Here is a tiny trained network, its code and every weight. The questions are about switching its units off for an input and a target symbol, where a switched-off unit gives its printed mean instead of its output.

import numpy as np


def w(rows, s, z=0):
    codes = np.array(rows[::2]) - 128.0
    scale = np.full(codes.shape[1], s)
    scale[-1] = z or s
    return codes * scale


def norm(h):
    return h / np.sqrt((h * h).mean(-1, keepdims=True) + 1e-5)


def f(y):
    return np.maximum(y, 0)


def softmax(a):
    e = np.exp(a - a.max(-1, keepdims=True))
    return e / e.sum(-1, keepdims=True)


def log_softmax(a):
    a = a - a.max(-1, keepdims=True)
    return a - np.log(np.exp(a).sum(-1, keepdims=True))


def net(x, mask):
    ids = ['δεζηπτ'.index(c) for c in x.split()]
    T = len(ids)
    res = E[ids] + P[:T]
    r = norm(res)
    for j in range(2):
        rows = slice(3 * j, 3 * j + 3)
        q, k, v = (r @ M[0][rows].T for M in (Q, K, V))
        z = softmax(np.where(np.tri(T) > 0, q @ k.T / 3**0.5, -1e9)) @ v
        o = O[0][rows]
        res = res + np.where(mask[j], z, o[:, -1]) @ o[:, :-1]
    y = f(norm(res) @ A[0][:, :-1].T + A[0][:, -1])
    res = res + np.where(mask[2:14], y, B[0][:, -1]) @ B[0][:, :-1]
    return log_softmax(norm(res)[-1] @ U[:, :-1].T + U[:, -1])


Q, K, V, O, A, B = {}, {}, {}, {}, {}, {}
E = w([
[3,66,123,114],'δ',
[26,57,165,154],'ε',
[54,59,115,55],'ζ',
[67,73,190,191],'η',
[185,71,125,66],'π',
[133,202,38,176],'τ',
],0.0037)
P = w([
[130,253,240,55],'0',
[95,196,175,60],'1',
[102,185,160,104],'2',
[86,158,151,124],'3',
[115,132,137,131],'4',
[101,119,120,139],'5',
[107,108,95,152],'6',
[108,88,80,168],'7',
[101,65,57,172],'8',
[110,60,38,195],'9',
[126,62,22,206],'10',
],0.0027)
Q[0] = w([
[159,134,150,132],'head 1',
[159,101,94,158],'head 1',
[147,50,111,147],'head 1',
[154,127,123,137],'head 2',
[130,112,83,160],'head 2',
[140,252,174,103],'head 2',
],0.019)
K[0] = w([
[125,166,91,110],'head 1',
[73,87,70,138],'head 1',
[151,68,48,184],'head 1',
[80,132,123,155],'head 2',
[82,91,112,159],'head 2',
[137,193,247,64],'head 2',
],0.012)
V[0] = w([
[215,73,211,184],'head 1',
[166,75,119,57],'head 1',
[176,64,158,57],'head 1',
[139,245,120,213],'head 2',
[117,178,55,127],'head 2',
[89,113,151,171],'head 2',
],0.011)
O[0] = w([
[79,168,254,178,3],'head 1',
[63,89,101,193,137],'head 1',
[39,67,141,201,134],'head 1',
[18,137,59,103,59],'head 2',
[79,199,149,86,151],'head 2',
[102,82,174,143,161],'head 2',
],0.0089,0.0068)
A[0] = w([
[52,152,92,105,107],'neuron 1',
[177,86,159,68,138],'neuron 2',
[176,222,49,223,196],'neuron 3',
[78,143,99,93,116],'neuron 4',
[172,85,175,75,5],'neuron 5',
[163,148,254,123,86],'neuron 6',
[142,177,182,85,154],'neuron 7',
[51,119,97,202,102],'neuron 8',
[120,28,148,111,79],'neuron 9',
[108,95,183,148,70],'neuron 10',
[118,53,183,107,66],'neuron 11',
[228,195,109,231,175],'neuron 12',
],0.0067,0.002)
B[0] = w([
[89,39,160,110,210],'neuron 1',
[124,188,194,154,250],'neuron 2',
[4,155,137,108,199],'neuron 3',
[112,64,164,127,205],'neuron 4',
[105,202,150,226,184],'neuron 5',
[61,40,145,16,174],'neuron 6',
[146,136,83,47,148],'neuron 7',
[116,182,66,71,161],'neuron 8',
[143,223,100,142,242],'neuron 9',
[103,181,122,147,161],'neuron 10',
[144,89,77,200,195],'neuron 11',
[69,18,159,15,251],'neuron 12',
],0.011,0.003)
U = w([
[74,117,134,56,144],'δ',
[144,254,61,102,138],'ε',
[120,145,238,121,101],'ζ',
[53,161,162,209,5],'η',
[248,109,109,144,140],'π',
[125,51,92,196,203],'τ',
],0.0091,0.0031)

Each question gives the input, a string of symbols that net reads in full, and the target symbol t.
The units are the heads (3 rows each of Q, K, V and O) and the neurons (one row each of A and B). Each row of codes is followed by its name. A weight is (code - 128) times the scale printed after its matrix; where a second scale follows, it is the last column's (O, A, B and U).
mask holds one flag per unit, heads first, then neurons. A switched-off unit (its flag False) gives its mean, the last column of its rows in O or B, instead of its output. The means were averaged over made-up inputs and are rounded, as every weight is.
A unit's drop is (log p(t) with every unit on - log p(t) with that unit switched off) / (log p(t) with every unit on - log p(t) with every unit switched off).
The circuit of an input: a set's keep is (log p(t) with only the set's units on - log p(t) with every unit switched off) / (log p(t) with every unit on - log p(t) with every unit switched off). Starting from the 12 units with the biggest drops (on a tie, the unit counted first), units are removed one at a time, each time the one whose removal leaves the highest keep (on an exact tie, the one counted first), for as long as the keep stays at least 0.8.
units of the circuit, in order: the units of the circuit, biggest drop first
most important unit: the unit with the biggest drop
k most important neurons: the k neurons with the biggest drops, biggest first
heads that matter: for each layer, one digit per head in row order, 1 if its drop is at least 0.15 and else 0, layers parted by /
input δ ζ ζ ζ τ ζ ζ ε, target ε: heads that matter	00
input ζ ζ ζ, target τ: heads that matter	10
input δ ζ π π ζ, target τ: units of the circuit, in order	(head 1; head 2)
input τ ε ε π ε τ π ζ ζ, target ε: heads that matter	01
input ε η δ ε η ζ η ζ τ ζ τ, target δ: units of the circuit, in order	(neuron 3; neuron 12)
input η η τ τ τ ζ δ ε η δ, target ζ: units of the circuit, in order	(head 1; head 2; neuron 2)
input δ ζ η ε, target ζ: 3 most important neurons	(neuron 2; neuron 6; neuron 5)
input π τ ζ ε δ τ δ τ δ ζ τ, target δ: 3 most important neurons	(neuron 3; neuron 12; neuron 9)
input ζ ζ τ π η ζ δ, target η: most important unit	head 2
input ζ ε π, target τ: units of the circuit, in order	(head 1; head 2)
input τ τ δ ζ ε, target π: heads that matter	10
input δ τ ζ δ η ε η ζ ε, target ζ: heads that matter	11
input τ δ ζ ζ τ τ ζ ζ ε, target ε: 2 most important neurons	(neuron 12; neuron 1)
input τ τ δ, target ε: most important unit	head 1
input ε τ ζ ζ η, target ε: 2 most important neurons	(neuron 1; neuron 4)
input τ ζ ε η ζ δ, target ζ: 2 most important neurons	(neuron 2; neuron 5)
input ε ζ ζ ζ ε ζ δ, target π: heads that matter	01
input π ε η ζ ε τ ζ ζ ζ, target ε: heads that matter	01
input δ ζ τ ζ ζ δ ε, target π: heads that matter	11
input π ζ ζ ζ ζ ζ, target π: heads that matter	01
